Here is a tiny trained network, its code and every weight. The questions are about switching its units off for an input and a class, where a switched-off unit gives its printed mean instead of its output.

import numpy as np


def w(rows, s, z=0):
    codes = np.array(rows[::2]) - 128.0
    scale = np.full(codes.shape[1], s)
    scale[-1] = z or s
    return codes * scale


def f(y):
    return np.maximum(y, 0)


def log_softmax(a):
    a = a - a.max(-1, keepdims=True)
    return a - np.log(np.exp(a).sum(-1, keepdims=True))


def net(x, mask):
    res = np.array(x, float).reshape(1, 4) / 4 @ E
    y = f(res @ A[0][:, :-1].T + A[0][:, -1])
    res = res + np.where(mask, y, B[0][:, -1]) @ B[0][:, :-1]
    return log_softmax(res[-1] @ U[:, :-1].T + U[:, -1])


A, B = {}, {}
E = w([
[76,38,134,177,153,233,86,51,201,175],'x0',
[123,53,1,161,102,188,178,182,66,66],'x1',
[77,52,77,26,164,56,137,46,127,102],'x2',
[118,168,81,149,42,118,11,50,67,160],'x3',
],0.011)
A[0] = w([
[115,138,149,149,164,90,120,123,135,178,63],'neuron 0',
[114,81,108,81,169,99,105,87,117,84,19],'neuron 1',
[90,54,115,48,155,55,135,81,113,113,45],'neuron 2',
[181,166,171,205,110,190,114,202,131,156,13],'neuron 3',
[128,99,158,108,187,130,153,169,146,111,43],'neuron 4',
[132,174,247,90,122,82,81,98,198,154,128],'neuron 5',
[83,75,135,166,156,209,116,80,176,174,80],'neuron 6',
[71,91,103,82,154,72,124,102,143,123,4],'neuron 7',
[130,93,121,152,130,122,98,132,163,132,20],'neuron 8',
[103,125,100,148,119,138,123,135,115,101,51],'neuron 9',
[174,146,179,217,105,172,113,164,120,125,16],'neuron 10',
[145,124,126,110,119,114,124,145,120,144,26],'neuron 11',
[151,151,122,123,124,156,118,138,147,122,8],'neuron 12',
[154,109,181,103,132,114,93,129,135,165,77],'neuron 13',
[188,200,130,92,108,20,158,191,53,73,36],'neuron 14',
[133,120,159,108,204,140,177,200,176,106,68],'neuron 15',
[142,106,151,129,168,124,198,156,170,122,64],'neuron 16',
[121,167,71,143,44,106,8,73,48,167,2],'neuron 17',
[84,79,148,159,135,195,95,111,178,139,69],'neuron 18',
[131,150,188,122,175,78,117,107,175,187,75],'neuron 19',
[128,165,181,127,142,86,118,99,155,141,95],'neuron 20',
[131,65,27,163,107,183,155,178,79,69,85],'neuron 21',
],0.014,0.0056)
B[0] = w([
[164,132,123,117,89,140,124,131,135,94,155],'neuron 0',
[109,173,135,96,72,69,184,71,134,171,172],'neuron 1',
[111,215,157,156,53,66,189,65,150,174,201],'neuron 2',
[99,196,126,91,22,20,212,31,159,181,196],'neuron 3',
[158,76,112,85,154,178,81,150,190,184,167],'neuron 4',
[173,107,38,184,90,169,127,104,132,24,238],'neuron 5',
[53,113,200,98,189,82,124,244,24,55,202],'neuron 6',
[120,139,124,103,79,95,184,77,102,167,172],'neuron 7',
[127,154,143,126,115,156,150,151,89,128,140],'neuron 8',
[164,138,86,166,121,138,122,126,112,127,147],'neuron 9',
[108,162,120,64,89,61,223,48,130,178,181],'neuron 10',
[96,129,134,153,120,125,128,149,154,109,133],'neuron 11',
[151,120,141,156,140,105,147,118,124,148,133],'neuron 12',
[123,140,77,155,139,122,144,162,163,102,162],'neuron 13',
[40,86,228,119,192,109,122,246,24,66,243],'neuron 14',
[145,99,139,107,194,176,33,115,186,223,193],'neuron 15',
[133,105,126,103,159,192,43,143,191,210,177],'neuron 16',
[139,60,148,73,228,215,39,137,231,232,254],'neuron 17',
[67,111,212,127,179,116,105,201,57,94,185],'neuron 18',
[179,133,63,177,111,154,129,117,119,90,195],'neuron 19',
[166,136,98,155,111,175,149,118,93,88,183],'neuron 20',
[214,145,17,224,83,180,129,85,154,2,226],'neuron 21',
],0.0094,0.027)
U = w([
[183,112,38,186,108,179,120,126,130,25,182],'0',
[64,99,202,131,154,111,114,213,56,83,193],'1',
[139,85,126,114,163,201,48,136,197,245,113],'2',
[104,149,130,121,78,46,188,74,138,192,5],'3',
],0.011,0.0023)

Each question gives the input, the list of numbers given to net, and the class t.
The units are the neurons (one row each of A and B). Each row of codes is followed by its name. A weight is (code - 128) times the scale printed after its matrix; where a second scale follows, it is the last column's (A, B and U).
mask holds one flag per neuron, in row order. A switched-off neuron (its flag False) gives its mean, the last column of its row in B, instead of its output. The means were averaged over made-up inputs and are rounded, as every weight is.
A unit's drop is (log p(t) with every unit on - log p(t) with that unit switched off) / (log p(t) with every unit on - log p(t) with every unit switched off).
The circuit of an input: a set's keep is (log p(t) with only the set's units on - log p(t) with every unit switched off) / (log p(t) with every unit on - log p(t) with every unit switched off). Starting from the 12 units with the biggest drops (on a tie, the unit counted first), units are removed one at a time, each time the one whose removal leaves the highest keep (on an exact tie, the one counted first), for as long as the keep stays at least 0.8.
units of the circuit, in order: the units of the circuit, biggest drop first
most important unit: the unit with the biggest drop
top k neurons: the k neurons with the biggest drops, biggest first
drop when u is switched off: that unit's drop, to one decimal
input [-5,-4,4,-7], class 2: top 2 neurons => (neuron 15; neuron 16)
input [8,-8,5,5], class 0: units of the circuit, in order => (neuron 5)
input [-1,6,-4,-8], class 2: top 3 neurons => (neuron 15; neuron 16; neuron 5)
input [4,-6,8,-5], class 3: top 3 neurons => (neuron 2; neuron 21; neuron 1)
input [0,1,-1,2], class 2: top 4 neurons => (neuron 5; neuron 14; neuron 21; neuron 6)
input [-3,-6,6,4], class 0: top 2 neurons => (neuron 5; neuron 3)
input [5,4,-6,-5], class 3: top 3 neurons => (neuron 3; neuron 17; neuron 14)
input [6,-1,2,-6], class 1: top 3 neurons => (neuron 6; neuron 17; neuron 18)
input [-5,2,-6,5], class 3: top 3 neurons => (neuron 3; neuron 10; neuron 6)
input [7,4,-7,-6], class 1: top 4 neurons => (neuron 6; neuron 18; neuron 17; neuron 2)
input [6,5,-8,5], class 3: top 3 neurons => (neuron 3; neuron 10; neuron 14)
input [-5,2,-1,-6], class 2: top 2 neurons => (neuron 15; neuron 6)
input [1,-7,-2,7], class 0: top 2 neurons => (neuron 5; neuron 15)
input [-1,-5,-6,-2], class 3: top 3 neurons => (neuron 3; neuron 21; neuron 10)
input [-2,-2,4,3], class 3: most important unit => neuron 21
input [5,-3,-2,5], class 1: top 3 neurons => (neuron 6; neuron 18; neuron 15)
input [5,-8,-8,-3], class 0: drop when neuron 20 is switched off => 0.2
input [-3,-2,-4,-8], class 2: drop when neuron 4 is switched off => 0.0
input [-4,-8,-6,1], class 0: drop when neuron 5 is switched off => 2.6
input [-4,-5,8,0], class 3: most important unit => neuron 2
input [-6,-6,5,-6], class 0: drop when neuron 18 is switched off => 0.8
